Here is a tiny trained network, its code and every weight. The questions are about switching its units off for an input and a class, where a switched-off unit gives its printed mean instead of its output.

import numpy as np


def w(rows, s, z=0):
    codes = np.array(rows[::2]) - 128.0
    scale = np.full(codes.shape[1], s)
    scale[-1] = z or s
    return codes * scale


def f(y):
    return y / 2 * (1 + np.tanh(0.7978845608 * (y + 0.044715 * y**3)))


def log_softmax(a):
    a = a - a.max(-1, keepdims=True)
    return a - np.log(np.exp(a).sum(-1, keepdims=True))


def net(x, mask):
    res = np.array(x, float).reshape(1, 7) / 4 @ E
    y = f(res @ A[0][:, :-1].T + A[0][:, -1])
    res = res + np.where(mask, y, B[0][:, -1]) @ B[0][:, :-1]
    return log_softmax(res[-1] @ U[:, :-1].T + U[:, -1])


A, B = {}, {}
E = w([
[105,209,44,98,158,125,135,55,83,90,96,105],'x0',
[98,131,135,154,84,4,149,200,187,108,145,29],'x1',
[179,167,38,121,176,115,171,84,190,138,124,171],'x2',
[100,102,142,39,38,100,155,99,126,187,147,128],'x3',
[55,111,131,213,104,150,229,159,199,136,147,55],'x4',
[178,94,173,167,192,171,225,2,129,119,204,110],'x5',
[115,48,114,142,91,110,144,130,42,112,155,174],'x6',
],0.0085)
A[0] = w([
[236,138,70,120,168,108,193,114,146,175,93,189,129],'N0',
[67,120,158,102,103,103,184,131,61,147,164,116,191],'N1',
[70,94,181,117,106,117,103,157,174,182,137,104,156],'N2',
[132,171,95,254,223,172,136,171,176,85,170,101,251],'N3',
[170,154,142,87,195,193,200,117,117,117,132,246,136],'N4',
[94,139,59,201,115,63,91,123,174,98,117,27,238],'N5',
[146,149,101,41,97,128,207,122,168,94,208,183,92],'N6',
[160,33,105,29,115,169,137,105,107,166,132,161,224],'N7',
],0.0068,0.0029)
B[0] = w([
[181,151,97,94,181,122,139,152,205,32,109,110,197],'N0',
[78,143,132,76,83,52,129,142,150,73,196,109,188],'N1',
[56,187,97,108,117,155,107,128,80,171,211,154,201],'N2',
[163,77,83,131,247,148,254,152,48,151,216,70,255],'N3',
[240,64,124,81,89,163,153,113,91,85,123,97,218],'N4',
[65,147,125,141,159,83,176,188,26,202,144,57,250],'N5',
[131,172,59,157,145,37,87,44,151,100,138,44,161],'N6',
[142,171,115,48,72,106,40,95,121,109,79,151,211],'N7',
],0.0077,0.0093)
U = w([
[214,183,102,46,119,115,127,2,198,124,114,118,189],'0',
[203,55,52,221,198,173,131,183,124,81,67,245,68],'1',
[31,161,145,75,87,96,54,194,65,159,92,155,252],'2',
[81,167,84,183,200,76,222,116,98,157,152,73,154],'3',
[147,95,192,231,170,212,131,161,55,150,172,114,5],'4',
[65,156,166,202,131,99,134,100,126,87,87,136,12],'5',
],0.0063,0.0025)

Each question gives the input, the list of numbers given to net, and the class t.
The units are the neurons (one row each of A and B). Each row of codes is followed by its name. A weight is (code - 128) times the scale printed after its matrix; where a second scale follows, it is the last column's (A, B and U).
mask holds one flag per neuron, in row order. A switched-off neuron (its flag False) gives its mean, the last column of its row in B, instead of its output. The means were averaged over made-up inputs and are rounded, as every weight is.
A unit's drop is (log p(t) with every unit on - log p(t) with that unit switched off) / (log p(t) with every unit on - log p(t) with every unit switched off).
The circuit of an input: a set's keep is (log p(t) with only the set's units on - log p(t) with every unit switched off) / (log p(t) with every unit on - log p(t) with every unit switched off). Starting from all 8 units, units are removed one at a time, each time the one whose removal leaves the highest keep (on an exact tie, the one counted first), for as long as the keep stays at least 0.8.
units of the circuit, in order: the units of the circuit, biggest drop first
most important unit: the unit with the biggest drop
k most important neurons: the k neurons with the biggest drops, biggest first
drop of u: that unit's drop, to one decimal
input [-8,-6,-6,3,-2,7,8], class 2: units of the circuit, in order => [N7]
input [-2,-7,-4,-5,-3,1,-7], class 1: 2 most important neurons => [N5, N2]
input [-6,-5,1,4,-6,-3,-1], class 0: 3 most important neurons => [N5, N4, N7]
input [-5,-5,7,0,6,-5,-3], class 1: units of the circuit, in order => [N5, N1]
input [-8,-5,-6,-2,-8,2,3], class 2: 4 most important neurons => [N7, N3, N0, N6]
input [4,7,2,5,-7,3,6], class 0: units of the circuit, in order => [N5, N3]
input [0,4,-8,3,5,4,4], class 2: 2 most important neurons => [N3, N1]
input [-5,-2,-8,3,7,3,-1], class 2: 4 most important neurons => [N3, N1, N2, N4]
input [-3,-7,-5,-5,-4,0,-3], class 1: units of the circuit, in order => [N5, N2]
input [-5,-8,8,-1,-1,-4,3], class 0: 2 most important neurons => [N7, N3]
input [3,6,6,-1,-6,1,-8], class 3: 2 most important neurons => [N5, N7]
input [-3,3,5,3,-6,-3,7], class 0: 3 most important neurons => [N5, N2, N6]
input [4,-5,2,-8,0,2,-3], class 1: 3 most important neurons => [N5, N4, N0]
input [-2,-5,6,-3,-8,-5,7], class 0: most important unit => N7
input [-8,1,-4,1,2,5,7], class 2: 2 most important neurons => [N3, N1]
input [-4,3,7,5,-3,-4,4], class 0: 3 most important neurons => [N5, N6, N0]
input [-1,-8,-7,2,1,6,-7], class 0: drop of N4 => 0.1
input [-3,0,0,6,4,-2,3], class 2: drop of N3 => 0.2
input [4,0,6,8,6,-4,7], class 2: drop of N4 => 0.2
input [-4,-3,7,0,-4,-5,7], class 0: drop of N7 => 0.4
input [5,-1,-6,5,2,4,5], class 2: most important unit => N3
